Below are the code and all the weights of a small trained network. Each question names an input and a class and asks about switching units off, where a switched-off unit gives its printed mean instead of its output.

import numpy as np


def w(rows, s, z=0):
    codes = np.array(rows[::2]) - 128.0
    scale = np.full(codes.shape[1], s)
    scale[-1] = z or s
    return codes * scale


def norm(h):
    return h / np.sqrt((h * h).mean(-1, keepdims=True) + 1e-5)


def f(y):
    return np.maximum(y, 0)


def log_softmax(a):
    a = a - a.max(-1, keepdims=True)
    return a - np.log(np.exp(a).sum(-1, keepdims=True))


def net(x, mask):
    res = np.array(x, float).reshape(1, 7) / 4 @ E
    u = 0
    for l in range(3):
        y = f(norm(res) @ A[l][:, :-1].T + A[l][:, -1])
        res = res + np.where(mask[u : u + 6], y, B[l][:, -1]) @ B[l][:, :-1]
        u += 6
    return log_softmax(norm(res)[-1] @ U[:, :-1].T + U[:, -1])


A, B = {}, {}
E = w([
[97,103,3,141,94,179],'x0',
[54,80,162,146,156,115],'x1',
[179,105,102,128,195,105],'x2',
[135,195,199,87,64,124],'x3',
[169,59,134,14,108,194],'x4',
[124,95,178,160,66,125],'x5',
[111,122,68,39,101,46],'x6',
],0.011)
A[0] = w([
[197,111,48,156,46,150,54],'0.n1',
[43,199,242,207,158,181,69],'0.n2',
[133,254,108,62,153,19,2],'0.n3',
[217,183,182,109,126,194,134],'0.n4',
[96,112,169,185,235,60,67],'0.n5',
[191,153,116,157,177,105,39],'0.n6',
],0.0069,0.0067)
B[0] = w([
[167,179,116,103,151,174,175],'0.n1',
[107,104,169,145,122,191,253],'0.n2',
[68,255,85,71,157,27,189],'0.n3',
[150,122,178,134,153,155,232],'0.n4',
[183,168,90,176,97,108,223],'0.n5',
[93,132,129,184,104,81,144],'0.n6',
],0.0095,0.0035)
A[1] = w([
[84,44,2,112,157,154,43],'1.n1',
[41,117,155,197,51,115,36],'1.n2',
[108,38,16,109,165,142,73],'1.n3',
[226,179,48,119,77,195,21],'1.n4',
[106,190,112,73,184,107,84],'1.n5',
[160,110,100,216,170,74,1],'1.n6',
],0.012,0.0076)
B[1] = w([
[91,135,99,68,181,168,247],'1.n1',
[7,94,129,138,98,81,198],'1.n2',
[83,172,102,104,196,145,253],'1.n3',
[104,102,62,146,23,150,206],'1.n4',
[115,204,133,148,89,93,191],'1.n5',
[178,117,99,216,149,96,185],'1.n6',
],0.015,0.0055)
A[2] = w([
[112,123,71,110,143,115,2],'2.n1',
[108,186,114,113,143,114,64],'2.n2',
[100,106,68,62,80,100,32],'2.n3',
[129,110,92,123,68,138,20],'2.n4',
[132,75,174,4,76,100,21],'2.n5',
[140,145,145,178,158,149,69],'2.n6',
],0.014,0.0055)
B[2] = w([
[83,142,123,85,189,232,197],'2.n1',
[182,190,147,77,135,111,237],'2.n2',
[178,177,154,188,153,190,253],'2.n3',
[218,104,102,200,63,114,178],'2.n4',
[196,20,88,2,162,45,221],'2.n5',
[178,29,164,143,155,147,211],'2.n6',
],0.0098,0.0035)
U = w([
[178,106,228,151,151,211,188],'0',
[141,234,125,87,110,37,117],'1',
[3,91,168,168,62,116,129],'2',
[167,130,35,129,23,203,60],'3',
[204,66,150,10,111,104,102],'4',
[84,148,42,70,213,190,253],'5',
[194,108,97,228,192,81,78],'6',
],0.021,0.0015)

Each question gives the input, the list of numbers given to net, and the class t.
The units are the neurons (one row each of A and B). Each row of codes is followed by its name. A weight is (code - 128) times the scale printed after its matrix; where a second scale follows, it is the last column's (A, B and U).
mask holds one flag per neuron, layer by layer. A switched-off neuron (its flag False) gives its mean, the last column of its row in B, instead of its output. The means were averaged over made-up inputs and are rounded, as every weight is.
A unit's drop is (log p(t) with every unit on - log p(t) with that unit switched off) / (log p(t) with every unit on - log p(t) with every unit switched off).
The circuit of an input: a set's keep is (log p(t) with only the set's units on - log p(t) with every unit switched off) / (log p(t) with every unit on - log p(t) with every unit switched off). Starting from the 12 units with the biggest drops (on a tie, the unit counted first), units are removed one at a time, each time the one whose removal leaves the highest keep (on an exact tie, the one counted first), for as long as the keep stays at least 0.8.
circuit, biggest first: the units of the circuit, biggest drop first
most important unit: the unit with the biggest drop
top k neurons: the k neurons with the biggest drops, biggest first
top k neurons in layer l: the k neurons of layer l with the biggest drops, biggest first
drop of u: that unit's drop, to one decimal
input [3,0,3,3,7,-5,-3], class 3: circuit, biggest first -> (1.n4)
input [4,-4,2,4,-6,1,0], class 3: top 2 neurons -> (1.n4, 1.n3)
input [-2,3,4,1,2,7,-1], class 4: circuit, biggest first -> (2.n5, 1.n6)
input [3,1,-3,7,0,-1,0], class 2: top 2 neurons -> (1.n2, 1.n1)
input [-6,2,-7,6,-4,-1,2], class 2: top 2 neurons -> (0.n2, 1.n2)
input [-7,-8,-1,1,5,-8,6], class 1: top 2 neurons -> (1.n5, 0.n3)
input [1,7,4,1,5,-2,-5], class 0: top 2 neurons in layer 2 -> (2.n5, 2.n1)
input [-5,-2,-6,1,-6,3,3], class 2: top 2 neurons -> (1.n2, 0.n2)
input [-3,-6,-8,-7,1,-6,-4], class 0: top 2 neurons in layer 1 -> (1.n2, 1.n1)
input [-2,-5,4,2,6,-6,-7], class 0: top 2 neurons -> (0.n4, 2.n5)
input [5,5,0,8,0,-7,-4], class 2: top 2 neurons in layer 0 -> (0.n2, 0.n1)
input [-1,-7,0,4,-1,-8,-3], class 1: drop of 0.n3 -> 0.4
input [3,5,4,-1,-3,-5,-6], class 6: drop of 0.n5 -> 0.1
input [-3,-4,4,4,0,7,4], class 4: drop of 0.n2 -> 0.0
input [-5,-2,-8,-8,-3,-4,4], class 1: most important unit -> 0.n3
